Here is a tiny trained network, its code and every weight. The questions are about switching its units off for an input and a class, where a switched-off unit gives its printed mean instead of its output.

import numpy as np


def w(rows, s, z=0):
    codes = np.array(rows[::2]) - 128.0
    scale = np.full(codes.shape[1], s)
    scale[-1] = z or s
    return codes * scale


def norm(h):
    return h / np.sqrt((h * h).mean(-1, keepdims=True) + 1e-5)


def f(y):
    return np.maximum(y, 0)


def log_softmax(a):
    a = a - a.max(-1, keepdims=True)
    return a - np.log(np.exp(a).sum(-1, keepdims=True))


def net(x, mask):
    res = np.array(x, float).reshape(1, 4) / 4 @ E
    u = 0
    for l in range(2):
        y = f(norm(res) @ A[l][:, :-1].T + A[l][:, -1])
        res = res + np.where(mask[u : u + 8], y, B[l][:, -1]) @ B[l][:, :-1]
        u += 8
    return log_softmax(norm(res)[-1] @ U[:, :-1].T + U[:, -1])


A, B = {}, {}
E = w([
[179,109,245,169,144],'x0',
[132,121,2,146,230],'x1',
[180,104,75,176,80],'x2',
[219,72,137,180,134],'x3',
],0.0065)
A[0] = w([
[100,166,90,117,188,37],'L0N1',
[156,168,248,141,157,15],'L0N2',
[59,178,114,91,67,74],'L0N3',
[232,102,142,176,104,120],'L0N4',
[134,94,223,131,155,1],'L0N5',
[84,236,109,36,27,72],'L0N6',
[100,146,95,95,179,205],'L0N7',
[174,100,80,195,128,98],'L0N8',
],0.013,0.004)
B[0] = w([
[192,148,41,194,176,195],'L0N1',
[38,202,64,58,42,238],'L0N2',
[106,9,161,152,136,211],'L0N3',
[176,89,137,142,39,248],'L0N4',
[72,226,104,28,41,207],'L0N5',
[53,18,210,142,215,254],'L0N6',
[142,188,167,195,155,235],'L0N7',
[171,109,199,175,131,218],'L0N8',
],0.011,0.0071)
A[1] = w([
[158,172,61,165,176,3],'L1N1',
[150,213,180,208,185,130],'L1N2',
[97,253,95,75,89,109],'L1N3',
[67,36,212,95,134,63],'L1N4',
[192,126,111,120,91,65],'L1N5',
[127,211,95,186,206,127],'L1N6',
[161,181,69,137,221,70],'L1N7',
[115,146,31,103,120,60],'L1N8',
],0.014,0.0068)
B[1] = w([
[186,205,44,11,195,185],'L1N1',
[141,194,43,11,177,255],'L1N2',
[56,229,188,44,43,249],'L1N3',
[88,57,130,229,240,246],'L1N4',
[188,72,192,143,47,165],'L1N5',
[251,185,23,70,143,248],'L1N6',
[214,199,16,61,119,210],'L1N7',
[126,164,230,118,174,149],'L1N8',
],0.011,0.0074)
U = w([
[248,48,181,216,38,2],'0',
[26,216,176,56,55,147],'1',
[34,52,173,201,216,200],'2',
[202,197,29,69,215,145],'3',
],0.015,0.0077)

Each question gives the input, the list of numbers given to net, and the class t.
The units are the neurons (one row each of A and B). Each row of codes is followed by its name. A weight is (code - 128) times the scale printed after its matrix; where a second scale follows, it is the last column's (A, B and U).
mask holds one flag per neuron, layer by layer. A switched-off neuron (its flag False) gives its mean, the last column of its row in B, instead of its output. The means were averaged over made-up inputs and are rounded, as every weight is.
A unit's drop is (log p(t) with every unit on - log p(t) with that unit switched off) / (log p(t) with every unit on - log p(t) with every unit switched off).
most important unit: the unit with the biggest drop
k most important neurons: the k neurons with the biggest drops, biggest first
k most important neurons of layer l: the k neurons of layer l with the biggest drops, biggest first
drop when u is switched off: that unit's drop, to one decimal
input [2,1,-6,-3], class 1: 2 most important neurons => L0N2, L1N3
input [1,-5,3,8], class 0: most important unit => L0N4
input [-3,1,-2,5], class 0: 2 most important neurons of layer 0 => L0N4, L0N6
input [-5,0,-4,1], class 2: 2 most important neurons of layer 0 => L0N6, L0N3
input [7,8,-5,8], class 0: 2 most important neurons => L0N4, L0N6
input [6,-5,8,3], class 0: 2 most important neurons => L0N4, L1N2
input [-3,6,4,6], class 0: 2 most important neurons => L0N4, L0N8
input [2,3,4,-8], class 2: 2 most important neurons of layer 0 => L0N6, L0N3
input [-1,-8,-7,-2], class 2: drop when L0N6 is switched off => 0.3
input [-6,-4,4,-7], class 2: drop when L1N1 is switched off => 0.0
input [4,-3,-1,-7], class 2: drop when L0N6 is switched off => 0.4
input [5,0,4,-1], class 1: drop when L0N2 is switched off => 0.1
